Below is a small trained network, with its code and all its weights. Each question gives an input and a target symbol and asks what happens when units are switched off, that is, made to give their printed mean instead of their output.

import numpy as np


def w(rows, s, z=0):
    codes = np.array(rows[::2]) - 128.0
    scale = np.full(codes.shape[1], s)
    scale[-1] = z or s
    return codes * scale


def f(y):
    return y / 2 * (1 + np.tanh(0.7978845608 * (y + 0.044715 * y**3)))


def softmax(a):
    e = np.exp(a - a.max(-1, keepdims=True))
    return e / e.sum(-1, keepdims=True)


def log_softmax(a):
    a = a - a.max(-1, keepdims=True)
    return a - np.log(np.exp(a).sum(-1, keepdims=True))


def net(x, mask):
    ids = ['ΛΞβεζμπ'.index(c) for c in x.split()]
    T = len(ids)
    res = E[ids] + P[:T]
    q, k, v = (res @ M[0].T for M in (Q, K, V))
    z = softmax(np.where(np.tri(T) > 0, q @ k.T / 4**0.5, -1e9)) @ v
    res = res + np.where(mask[0], z, O[0][:, -1]) @ O[0][:, :-1]
    y = f(res @ A[0][:, :-1].T + A[0][:, -1])
    res = res + np.where(mask[1:13], y, B[0][:, -1]) @ B[0][:, :-1]
    return log_softmax(res[-1] @ U[:, :-1].T + U[:, -1])


Q, K, V, O, A, B = {}, {}, {}, {}, {}, {}
E = w([
[191,97,119,178,72],'Λ',
[100,96,170,84,100],'Ξ',
[91,131,97,171,173],'β',
[105,101,149,215,89],'ε',
[127,163,132,73,175],'ζ',
[105,81,186,87,74],'μ',
[250,107,113,176,186],'π',
],0.023)
P = w([
[122,193,91,163,55],'0',
[69,78,122,152,170],'1',
[41,138,91,123,198],'2',
[31,177,76,96,209],'3',
[227,162,163,196,28],'4',
[198,76,191,157,166],'5',
[198,90,195,125,219],'6',
[83,226,107,87,84],'7',
[205,247,147,124,2],'8',
[204,164,192,118,152],'9',
[126,167,159,92,185],'10',
[62,179,133,59,166],'11',
],0.008)
Q[0] = w([
[213,128,173,116,168],'H1',
[173,239,156,172,60],'H1',
[249,111,187,175,132],'H1',
[2,114,97,45,163],'H1',
],0.0067)
K[0] = w([
[119,98,117,120,202],'H1',
[131,2,197,140,100],'H1',
[108,87,159,116,210],'H1',
[158,225,123,121,39],'H1',
],0.0086)
V[0] = w([
[52,116,136,139,254],'H1',
[53,84,68,206,84],'H1',
[199,114,90,197,149],'H1',
[133,184,38,126,209],'H1',
],0.0093)
O[0] = w([
[55,135,95,84,103,253],'H1',
[112,149,221,43,178,198],'H1',
[200,119,213,248,86,190],'H1',
[41,254,41,140,95,199],'H1',
],0.0077,0.0031)
A[0] = w([
[164,161,142,28,57,53],'N1',
[19,112,190,71,254,153],'N2',
[251,227,42,165,173,151],'N3',
[16,125,170,74,139,72],'N4',
[54,87,96,79,130,155],'N5',
[204,146,203,191,196,174],'N6',
[103,139,160,114,136,149],'N7',
[152,144,99,3,194,189],'N8',
[177,149,182,171,40,253],'N9',
[128,96,177,27,36,28],'N10',
[102,29,66,82,138,151],'N11',
[97,225,201,114,133,246],'N12',
],0.007,0.0025)
B[0] = w([
[177,77,131,161,87,160],'N1',
[233,107,103,184,132,253],'N2',
[9,85,128,102,118,211],'N3',
[152,200,142,137,97,202],'N4',
[109,149,83,128,165,177],'N5',
[104,181,103,2,85,207],'N6',
[245,106,110,250,58,150],'N7',
[103,51,138,152,83,200],'N8',
[80,155,125,94,205,199],'N9',
[178,165,77,83,70,187],'N10',
[70,103,112,127,187,145],'N11',
[156,135,132,234,93,213],'N12',
],0.0066,0.0074)
U = w([
[253,166,84,173,91,175],'Λ',
[169,159,184,72,180,53],'Ξ',
[243,113,144,138,151,1],'β',
[111,91,69,67,115,250],'ε',
[193,16,110,115,155,177],'ζ',
[196,25,85,131,129,101],'μ',
[63,28,254,191,109,120],'π',
],0.0062,0.0021)

Each question gives the input, a string of symbols that net reads in full, and the target symbol t.
The units are the heads (4 rows each of Q, K, V and O) and the neurons (one row each of A and B). Each row of codes is followed by its name. A weight is (code - 128) times the scale printed after its matrix; where a second scale follows, it is the last column's (O, A, B and U).
mask holds one flag per unit, heads first, then neurons. A switched-off unit (its flag False) gives its mean, the last column of its rows in O or B, instead of its output. The means were averaged over made-up inputs and are rounded, as every weight is.
A unit's drop is (log p(t) with every unit on - log p(t) with that unit switched off) / (log p(t) with every unit on - log p(t) with every unit switched off).
The circuit of an input: a set's keep is (log p(t) with only the set's units on - log p(t) with every unit switched off) / (log p(t) with every unit on - log p(t) with every unit switched off). Starting from the 12 units with the biggest drops (on a tie, the unit counted first), units are removed one at a time, each time the one whose removal leaves the highest keep (on an exact tie, the one counted first), for as long as the keep stays at least 0.8.
units of the circuit, in order: the units of the circuit, biggest drop first
k most important neurons: the k neurons with the biggest drops, biggest first
drop of u: that unit's drop, to one decimal
input Λ π β μ, target Ξ: units of the circuit, in order => [H1, N6, N9]
input ζ ζ ζ ζ β β Ξ, target ε: units of the circuit, in order => [H1]
input ε Λ Λ, target Ξ: units of the circuit, in order => [H1, N6, N9, N2]
input Λ μ ε Ξ, target Ξ: 3 most important neurons => [N6, N9, N8]
input π β Ξ β, target π: units of the circuit, in order => [H1, N3, N2]
input ε β Ξ, target β: units of the circuit, in order => [H1, N2, N3]
input Λ β ε β, target Ξ: units of the circuit, in order => [H1, N6]
input β ζ Λ, target ε: 2 most important neurons => [N2, N12]
input π ζ ζ ζ β π π ζ β, target π: units of the circuit, in order => [N3, H1, N2, N10]
input μ ε Ξ, target ζ: units of the circuit, in order => [H1, N2]
input ζ β ε β ζ Ξ μ π β β β ζ, target Λ: units of the circuit, in order => [N12, N2]
input π ζ π Ξ Λ ζ μ Ξ, target Ξ: 4 most important neurons => [N6, N9, N2, N8]
input Ξ Ξ β β Λ μ, target Λ: 2 most important neurons => [N10, N4]
input Ξ β ζ Λ ζ μ, target ε: most important neuron => [N10]
input μ ζ ε ζ, target ζ: 2 most important neurons => [N8, N2]
input β ε π, target ε: 2 most important neurons => [N3, N6]
input ε ζ Ξ ε Λ β ε β, target Ξ: drop of N6 => 0.7
input β β μ β μ ζ μ μ, target ζ: drop of N2 => 0.0
input Ξ β Ξ π Ξ π μ β β β Ξ, target Λ: drop of N3 => 0.2
input β ζ Ξ ζ ζ, target ε: most important neuron => [N2]
